Below are the code and all the weights of a small trained network. Each question names an input and a class and asks about switching units off, where a switched-off unit gives its printed mean instead of its output.

import numpy as np


def w(rows, s, z=0):
    codes = np.array(rows[::2]) - 128.0
    scale = np.full(codes.shape[1], s)
    scale[-1] = z or s
    return codes * scale


def f(y):
    return np.maximum(y, 0)


def log_softmax(a):
    a = a - a.max(-1, keepdims=True)
    return a - np.log(np.exp(a).sum(-1, keepdims=True))


def net(x, mask):
    res = np.array(x, float).reshape(1, 3) / 4 @ E
    y = f(res @ A[0][:, :-1].T + A[0][:, -1])
    res = res + np.where(mask, y, B[0][:, -1]) @ B[0][:, :-1]
    return log_softmax(res[-1] @ U[:, :-1].T + U[:, -1])


A, B = {}, {}
E = w([
[161,110,128,57],'x0',
[7,145,106,92],'x1',
[126,126,125,128],'x2',
],0.014)
A[0] = w([
[84,168,188,93,78],'neuron 0',
[136,89,104,58,193],'neuron 1',
[236,152,196,147,97],'neuron 2',
[152,95,93,58,93],'neuron 3',
[161,142,150,161,90],'neuron 4',
[75,120,131,239,118],'neuron 5',
[184,180,137,134,170],'neuron 6',
[154,201,166,66,170],'neuron 7',
[106,179,147,235,145],'neuron 8',
[96,122,86,95,122],'neuron 9',
[35,178,8,149,131],'neuron 10',
[103,165,91,129,255],'neuron 11',
[160,79,193,175,67],'neuron 12',
[95,222,82,29,205],'neuron 13',
],0.011,0.0095)
B[0] = w([
[11,54,125,72,154],'neuron 0',
[207,208,230,122,200],'neuron 1',
[146,92,211,102,206],'neuron 2',
[40,156,220,109,158],'neuron 3',
[61,47,168,142,149],'neuron 4',
[132,183,253,54,185],'neuron 5',
[174,71,156,198,183],'neuron 6',
[156,212,172,121,173],'neuron 7',
[157,203,188,10,192],'neuron 8',
[196,24,150,105,171],'neuron 9',
[203,56,155,110,235],'neuron 10',
[246,123,142,254,236],'neuron 11',
[21,69,166,99,156],'neuron 12',
[165,111,165,161,246],'neuron 13',
],0.0075,0.012)
U = w([
[125,5,146,103,66],'0',
[157,120,135,146,255],'1',
[129,170,161,53,79],'2',
[176,134,90,194,185],'3',
[45,136,108,113,58],'4',
[99,75,50,102,83],'5',
[87,142,58,84,78],'6',
],0.019,0.0079)

Each question gives the input, the list of numbers given to net, and the class t.
The units are the neurons (one row each of A and B). Each row of codes is followed by its name. A weight is (code - 128) times the scale printed after its matrix; where a second scale follows, it is the last column's (A, B and U).
mask holds one flag per neuron, in row order. A switched-off neuron (its flag False) gives its mean, the last column of its row in B, instead of its output. The means were averaged over made-up inputs and are rounded, as every weight is.
A unit's drop is (log p(t) with every unit on - log p(t) with that unit switched off) / (log p(t) with every unit on - log p(t) with every unit switched off).
The circuit of an input: a set's keep is (log p(t) with only the set's units on - log p(t) with every unit switched off) / (log p(t) with every unit on - log p(t) with every unit switched off). Starting from the 12 units with the biggest drops (on a tie, the unit counted first), units are removed one at a time, each time the one whose removal leaves the highest keep (on an exact tie, the one counted first), for as long as the keep stays at least 0.8.
units of the circuit, in order: the units of the circuit, biggest drop first
unit that matters most: the unit with the biggest drop
k most important neurons: the k neurons with the biggest drops, biggest first
drop when u is switched off: that unit's drop, to one decimal
input [-3,2,2], class 3: units of the circuit, in order => (neuron 2; neuron 11)
input [7,-3,-1], class 2: 2 most important neurons => (neuron 11; neuron 3)
input [-7,-4,3], class 2: unit that matters most => neuron 8
input [8,-6,4], class 2: 3 most important neurons => (neuron 11; neuron 1; neuron 7)
input [-8,-7,-3], class 2: units of the circuit, in order => (neuron 8; neuron 5)
input [7,-2,5], class 2: units of the circuit, in order => (neuron 11; neuron 1)
input [-8,7,4], class 2: 3 most important neurons => (neuron 5; neuron 8; neuron 6)
input [-6,-3,-2], class 2: units of the circuit, in order => (neuron 8; neuron 5)
input [7,4,-7], class 1: 4 most important neurons => (neuron 8; neuron 5; neuron 13; neuron 9)
input [1,7,-4], class 0: 3 most important neurons => (neuron 10; neuron 0; neuron 9)
input [3,-6,2], class 0: 3 most important neurons => (neuron 2; neuron 11; neuron 12)
input [-4,6,-4], class 0: 2 most important neurons => (neuron 10; neuron 1)
input [-7,2,-3], class 2: 2 most important neurons => (neuron 8; neuron 5)
input [3,-7,-1], class 0: unit that matters most => neuron 2
input [-5,6,3], class 0: 2 most important neurons => (neuron 10; neuron 1)
input [8,-2,1], class 2: 2 most important neurons => (neuron 11; neuron 3)
input [-8,2,-4], class 2: 2 most important neurons => (neuron 8; neuron 5)
input [-5,-8,0], class 0: drop when neuron 12 is switched off => 0.1
input [-3,0,1], class 3: drop when neuron 13 is switched off => -0.1
input [0,7,-2], class 0: units of the circuit, in order => (neuron 10)
input [-2,-2,1], class 3: drop when neuron 11 is switched off => -0.2
input [8,-3,-4], class 2: drop when neuron 12 is switched off => 0.0
